Here is a tiny trained network, its code and every weight. The questions are about switching its units off for an input and a class, where a switched-off unit gives its printed mean instead of its output.

import numpy as np


def w(rows, s, z=0):
    codes = np.array(rows[::2]) - 128.0
    scale = np.full(codes.shape[1], s)
    scale[-1] = z or s
    return codes * scale


def norm(h):
    return h / np.sqrt((h * h).mean(-1, keepdims=True) + 1e-5)


def f(y):
    return y / 2 * (1 + np.tanh(0.7978845608 * (y + 0.044715 * y**3)))


def log_softmax(a):
    a = a - a.max(-1, keepdims=True)
    return a - np.log(np.exp(a).sum(-1, keepdims=True))


def net(x, mask):
    res = np.array(x, float).reshape(1, 4) / 4 @ E
    u = 0
    for l in range(3):
        y = f(norm(res) @ A[l][:, :-1].T + A[l][:, -1])
        res = res + np.where(mask[u : u + 10], y, B[l][:, -1]) @ B[l][:, :-1]
        u += 10
    return log_softmax(norm(res)[-1] @ U[:, :-1].T + U[:, -1])


A, B = {}, {}
E = w([
[6,88,86],'x0',
[175,16,122],'x1',
[144,149,40],'x2',
[128,129,129],'x3',
],0.0015)
A[0] = w([
[141,137,62,116],'L0N1',
[117,77,85,196],'L0N2',
[127,112,141,56],'L0N3',
[117,102,147,84],'L0N4',
[155,111,114,23],'L0N5',
[104,161,127,253],'L0N6',
[88,116,254,90],'L0N7',
[121,81,230,69],'L0N8',
[48,98,100,78],'L0N9',
[100,106,213,3],'L0N10',
],0.0063,0.0014)
B[0] = w([
[138,139,43,160],'L0N1',
[177,186,158,203],'L0N2',
[139,79,121,95],'L0N3',
[155,75,119,115],'L0N4',
[65,101,130,84],'L0N5',
[158,207,143,242],'L0N6',
[141,186,2,251],'L0N7',
[151,143,74,210],'L0N8',
[152,131,175,205],'L0N9',
[125,121,50,142],'L0N10',
],0.0034,0.0013)
A[1] = w([
[12,107,137,254],'L1N1',
[138,51,145,144],'L1N2',
[218,132,207,16],'L1N3',
[134,116,228,89],'L1N4',
[69,150,141,137],'L1N5',
[3,72,89,178],'L1N6',
[173,68,157,251],'L1N7',
[83,67,147,101],'L1N8',
[168,220,137,217],'L1N9',
[166,97,117,205],'L1N10',
],0.005,0.00084)
B[1] = w([
[195,176,169,140],'L1N1',
[92,142,219,126],'L1N2',
[165,135,158,149],'L1N3',
[133,145,76,111],'L1N4',
[158,159,159,137],'L1N5',
[253,169,98,137],'L1N6',
[88,193,124,153],'L1N7',
[161,143,126,103],'L1N8',
[75,167,122,255],'L1N9',
[60,169,74,152],'L1N10',
],0.0035,0.0025)
A[2] = w([
[148,166,215,155],'L2N1',
[135,162,54,173],'L2N2',
[159,150,74,97],'L2N3',
[86,107,152,242],'L2N4',
[100,146,147,113],'L2N5',
[149,159,160,171],'L2N6',
[141,13,196,125],'L2N7',
[174,4,103,242],'L2N8',
[225,235,114,170],'L2N9',
[208,46,35,2],'L2N10',
],0.0044,0.00098)
B[2] = w([
[91,80,102,157],'L2N1',
[116,2,89,187],'L2N2',
[114,104,101,153],'L2N3',
[57,139,170,133],'L2N4',
[131,84,78,135],'L2N5',
[96,92,166,154],'L2N6',
[116,185,107,113],'L2N7',
[67,232,130,135],'L2N8',
[146,36,165,253],'L2N9',
[115,157,125,130],'L2N10',
],0.0033,0.003)
U = w([
[97,251,154,133],'0',
[210,87,194,173],'1',
[147,114,45,1],'2',
[82,105,138,179],'3',
],0.011,0.00086)

Each question gives the input, the list of numbers given to net, and the class t.
The units are the neurons (one row each of A and B). Each row of codes is followed by its name. A weight is (code - 128) times the scale printed after its matrix; where a second scale follows, it is the last column's (A, B and U).
mask holds one flag per neuron, layer by layer. A switched-off neuron (its flag False) gives its mean, the last column of its row in B, instead of its output. The means were averaged over made-up inputs and are rounded, as every weight is.
A unit's drop is (log p(t) with every unit on - log p(t) with that unit switched off) / (log p(t) with every unit on - log p(t) with every unit switched off).
The circuit of an input: a set's keep is (log p(t) with only the set's units on - log p(t) with every unit switched off) / (log p(t) with every unit on - log p(t) with every unit switched off). Starting from the 12 units with the biggest drops (on a tie, the unit counted first), units are removed one at a time, each time the one whose removal leaves the highest keep (on an exact tie, the one counted first), for as long as the keep stays at least 0.8.
circuit, biggest first: the units of the circuit, biggest drop first
unit that matters most: the unit with the biggest drop
k most important neurons: the k neurons with the biggest drops, biggest first
top k neurons in layer l: the k neurons of layer l with the biggest drops, biggest first
drop of u: that unit's drop, to one decimal
input [6,6,-8,2], class 2: circuit, biggest first => [L0N7 L1N6]
input [-3,-2,6,-7], class 3: circuit, biggest first => [L0N7 L1N6 L0N8 L1N1]
input [4,3,0,-3], class 1: top 4 neurons in layer 1 => [L1N9 L1N3 L1N7 L1N8]
input [-5,6,-4,2], class 0: unit that matters most => L0N6
input [4,8,-8,7], class 0: 2 most important neurons => [L2N8 L1N2]
input [-6,6,-1,1], class 0: top 2 neurons in layer 0 => [L0N6 L0N9]
input [5,-2,5,0], class 1: top 2 neurons in layer 0 => [L0N7 L0N8]
input [-4,-7,-8,-5], class 2: 4 most important neurons => [L0N7 L0N10 L1N2 L0N9]
input [0,7,-5,-6], class 0: top 2 neurons in layer 1 => [L1N2 L1N9]
input [7,-5,-4,-5], class 1: 3 most important neurons => [L1N6 L1N1 L2N9]
input [-5,3,-7,1], class 2: 2 most important neurons => [L0N7 L0N8]
input [0,4,2,4], class 0: 2 most important neurons => [L1N2 L1N6]
input [8,7,7,5], class 1: 4 most important neurons => [L1N6 L1N1 L0N7 L0N8]
input [4,7,2,0], class 0: top neuron in layer 1 => [L1N9]
input [-6,7,-4,1], class 0: top 2 neurons in layer 1 => [L1N6 L1N1]
input [6,5,3,1], class 1: 2 most important neurons => [L1N6 L0N7]
input [6,-4,2,-3], class 1: 2 most important neurons => [L1N1 L1N6]
input [5,-4,1,-5], class 1: top 2 neurons in layer 2 => [L2N8 L2N9]
input [-4,1,-2,8], class 3: drop of L1N10 => 0.1
input [7,3,6,-2], class 1: most important neuron => [L0N7]
input [1,-2,-7,5], class 2: drop of L0N7 => 0.2
input [6,4,-1,0], class 1: drop of L1N6 => 0.4
